Below is a small trained network, with its code and all its weights. Each question gives an input and a class and asks what happens when units are switched off, that is, made to give their printed mean instead of their output.

import numpy as np


def w(rows, s, z=0):
    codes = np.array(rows[::2]) - 128.0
    scale = np.full(codes.shape[1], s)
    scale[-1] = z or s
    return codes * scale


def f(y):
    return np.maximum(y, 0)


def log_softmax(a):
    a = a - a.max(-1, keepdims=True)
    return a - np.log(np.exp(a).sum(-1, keepdims=True))


def net(x, mask):
    res = np.array(x, float).reshape(1, 5) / 4 @ E
    y = f(res @ A[0][:, :-1].T + A[0][:, -1])
    res = res + np.where(mask, y, B[0][:, -1]) @ B[0][:, :-1]
    return log_softmax(res[-1] @ U[:, :-1].T + U[:, -1])


A, B = {}, {}
E = w([
[36,134,225,86,88,93,135],'x0',
[123,125,163,180,109,191,152],'x1',
[53,100,106,166,254,95,121],'x2',
[145,237,169,203,81,230,82],'x3',
[108,108,88,102,93,110,33],'x4',
],0.0099)
A[0] = w([
[198,232,93,180,118,107,45,131],'neuron 0',
[131,173,61,219,131,151,82,254],'neuron 1',
[130,177,197,68,124,135,20,235],'neuron 2',
[201,90,111,33,123,71,113,198],'neuron 3',
[156,102,94,254,99,63,149,148],'neuron 4',
[35,36,160,53,123,103,132,187],'neuron 5',
[190,37,49,115,137,121,188,188],'neuron 6',
[142,137,44,155,104,205,92,183],'neuron 7',
[49,129,86,73,144,168,189,183],'neuron 8',
[82,197,216,231,158,189,138,203],'neuron 9',
[50,84,140,92,157,68,168,232],'neuron 10',
],0.0088,0.0036)
B[0] = w([
[105,93,137,174,73,64,107,210],'neuron 0',
[182,63,144,170,106,74,151,217],'neuron 1',
[83,193,93,105,44,77,107,218],'neuron 2',
[159,127,4,96,160,161,159,223],'neuron 3',
[163,178,105,164,136,215,154,167],'neuron 4',
[70,79,143,38,164,148,89,230],'neuron 5',
[219,159,109,138,254,210,177,236],'neuron 6',
[171,76,152,176,108,117,56,202],'neuron 7',
[140,64,130,104,154,107,175,172],'neuron 8',
[76,98,229,191,55,156,214,254],'neuron 9',
[46,108,136,67,191,75,141,235],'neuron 10',
],0.0091,0.011)
U = w([
[100,116,254,217,79,155,251,133],'0',
[227,102,101,196,163,160,117,253],'1',
[156,127,13,84,216,140,230,55],'2',
[27,100,175,81,162,28,106,64],'3',
[114,229,31,65,21,157,101,218],'4',
[114,108,71,178,76,4,51,51],'5',
],0.0087,0.00066)

Each question gives the input, the list of numbers given to net, and the class t.
The units are the neurons (one row each of A and B). Each row of codes is followed by its name. A weight is (code - 128) times the scale printed after its matrix; where a second scale follows, it is the last column's (A, B and U).
mask holds one flag per neuron, in row order. A switched-off neuron (its flag False) gives its mean, the last column of its row in B, instead of its output. The means were averaged over made-up inputs and are rounded, as every weight is.
A unit's drop is (log p(t) with every unit on - log p(t) with that unit switched off) / (log p(t) with every unit on - log p(t) with every unit switched off).
The circuit of an input: a set's keep is (log p(t) with only the set's units on - log p(t) with every unit switched off) / (log p(t) with every unit on - log p(t) with every unit switched off). Starting from all 11 units, units are removed one at a time, each time the one whose removal leaves the highest keep (on an exact tie, the one counted first), for as long as the keep stays at least 0.8.
circuit, biggest first: the units of the circuit, biggest drop first
unit that matters most: the unit with the biggest drop
top k neurons: the k neurons with the biggest drops, biggest first
drop of u: that unit's drop, to one decimal
input [4,4,-3,1,5], class 4: top neuron	[neuron 2]
input [-6,-2,-6,-1,-3], class 1: circuit, biggest first	[neuron 10; neuron 7]
input [-4,8,-4,-1,2], class 1: circuit, biggest first	[neuron 9; neuron 7]
input [2,1,-2,-2,-2], class 3: circuit, biggest first	[neuron 6; neuron 9]
input [-8,1,1,-3,3], class 1: circuit, biggest first	[neuron 7; neuron 10]
input [3,7,2,-2,0], class 3: circuit, biggest first	[neuron 6; neuron 5]
input [4,-4,-3,-4,-2], class 2: top 4 neurons	[neuron 3; neuron 9; neuron 0; neuron 7]
input [-7,3,3,5,5], class 5: top 2 neurons	[neuron 0; neuron 6]
input [-4,7,-8,-4,7], class 1: circuit, biggest first	[neuron 7; neuron 6]
input [-6,1,-1,8,4], class 5: top 3 neurons	[neuron 0; neuron 7; neuron 6]
input [5,4,3,-2,-5], class 3: top 3 neurons	[neuron 10; neuron 5; neuron 6]
input [2,8,6,-6,-8], class 3: top 2 neurons	[neuron 10; neuron 3]
input [-6,-4,-5,-1,-1], class 1: top 2 neurons	[neuron 10; neuron 7]
input [-7,-5,0,1,-8], class 1: unit that matters most	neuron 10
input [-8,1,7,2,-7], class 0: top 2 neurons	[neuron 9; neuron 3]
input [0,-4,-7,8,1], class 5: top 2 neurons	[neuron 2; neuron 0]
input [-6,-5,-3,6,-1], class 5: drop of neuron 3	0.0
input [2,-7,-3,0,-7], class 2: drop of neuron 2	0.1
input [4,-3,-8,-7,-1], class 2: drop of neuron 3	0.3
input [-1,-7,6,2,7], class 5: unit that matters most	neuron 9
